Here is a tiny trained network, its code and every weight. The questions are about switching its units off for an input and a class, where a switched-off unit gives its printed mean instead of its output.

import numpy as np


def w(rows, s, z=0):
    codes = np.array(rows[::2]) - 128.0
    scale = np.full(codes.shape[1], s)
    scale[-1] = z or s
    return codes * scale


def f(y):
    return y / 2 * (1 + np.tanh(0.7978845608 * (y + 0.044715 * y**3)))


def log_softmax(a):
    a = a - a.max(-1, keepdims=True)
    return a - np.log(np.exp(a).sum(-1, keepdims=True))


def net(x, mask):
    res = np.array(x, float).reshape(1, 7) / 4 @ E
    y = f(res @ A[0][:, :-1].T + A[0][:, -1])
    res = res + np.where(mask, y, B[0][:, -1]) @ B[0][:, :-1]
    return log_softmax(res[-1] @ U[:, :-1].T + U[:, -1])


A, B = {}, {}
E = w([
[127,127,125,127],'x0',
[127,126,123,128],'x1',
[7,163,182,128],'x2',
[127,127,126,127],'x3',
[148,198,81,55],'x4',
[136,133,145,127],'x5',
[102,41,170,72],'x6',
],0.015)
A[0] = w([
[196,224,88,107,159],'N0',
[218,167,78,240,254],'N1',
[121,227,113,241,184],'N2',
[138,185,99,24,179],'N3',
[230,57,99,102,159],'N4',
[104,176,115,4,49],'N5',
],0.02,0.0051)
B[0] = w([
[116,148,5,115,227],'N0',
[204,160,150,223,252],'N1',
[64,249,150,123,244],'N2',
[170,188,85,81,213],'N3',
[161,54,131,52,226],'N4',
[215,163,237,144,207],'N5',
],0.03,0.024)
U = w([
[213,147,114,205,254],'0',
[34,169,134,176,104],'1',
[172,149,26,151,16],'2',
[107,205,100,72,25],'3',
[141,9,113,128,175],'4',
[2,62,230,108,149],'5',
[172,120,92,39,72],'6',
],0.011,0.0078)

Each question gives the input, the list of numbers given to net, and the class t.
The units are the neurons (one row each of A and B). Each row of codes is followed by its name. A weight is (code - 128) times the scale printed after its matrix; where a second scale follows, it is the last column's (A, B and U).
mask holds one flag per neuron, in row order. A switched-off neuron (its flag False) gives its mean, the last column of its row in B, instead of its output. The means were averaged over made-up inputs and are rounded, as every weight is.
A unit's drop is (log p(t) with every unit on - log p(t) with that unit switched off) / (log p(t) with every unit on - log p(t) with every unit switched off).
The circuit of an input: a set's keep is (log p(t) with only the set's units on - log p(t) with every unit switched off) / (log p(t) with every unit on - log p(t) with every unit switched off). Starting from all 6 units, units are removed one at a time, each time the one whose removal leaves the highest keep (on an exact tie, the one counted first), for as long as the keep stays at least 0.8.
units of the circuit, in order: the units of the circuit, biggest drop first
unit that matters most: the unit with the biggest drop
k most important neurons: the k neurons with the biggest drops, biggest first
drop when u is switched off: that unit's drop, to one decimal
input [4,8,3,8,6,7,8], class 0: unit that matters most	N5
input [0,4,-2,-3,-1,3,3], class 4: 2 most important neurons	(N2, N3)
input [8,7,4,-7,1,-1,0], class 3: 3 most important neurons	(N1, N4, N5)
input [5,-1,-5,0,7,-7,1], class 6: 2 most important neurons	(N4, N5)
input [-7,-7,3,-7,-5,-3,3], class 5: units of the circuit, in order	(N1, N0, N3)
input [7,5,0,0,5,-5,0], class 2: 2 most important neurons	(N2, N4)
input [8,6,1,-1,-2,-2,-5], class 1: 4 most important neurons	(N2, N5, N3, N4)
input [2,-7,3,7,0,-5,2], class 5: 3 most important neurons	(N1, N0, N3)
input [-5,6,1,5,6,2,8], class 0: 3 most important neurons	(N5, N4, N2)
input [-5,1,0,-8,4,-6,-7], class 2: 2 most important neurons	(N0, N1)
input [-6,5,8,-5,-6,-4,0], class 1: 2 most important neurons	(N4, N3)
input [-2,7,4,8,-4,3,3], class 5: 4 most important neurons	(N1, N0, N3, N2)
input [0,-8,5,-4,7,-2,4], class 0: 3 most important neurons	(N5, N2, N4)
input [5,-5,-8,6,-6,-7,5], class 4: unit that matters most	N4
input [3,8,7,-3,-3,2,7], class 5: 2 most important neurons	(N1, N0)
input [1,7,3,-8,1,-2,-7], class 3: 2 most important neurons	(N2, N0)
input [6,-1,-1,-8,6,-8,-5], class 2: 2 most important neurons	(N0, N1)
input [-8,-1,1,5,1,6,-3], class 3: 2 most important neurons	(N2, N5)
input [-1,-3,1,8,-1,-4,6], class 5: drop when N1 is switched off	0.5
input [-6,6,3,3,7,-6,2], class 0: units of the circuit, in order	(N5)
input [7,3,-5,1,8,-1,-5], class 2: drop when N0 is switched off	9.8
input [-1,-1,6,-8,3,-3,3], class 0: drop when N2 is switched off	2.9
input [-3,5,-6,-6,7,5,-4], class 2: drop when N0 is switched off	6.3
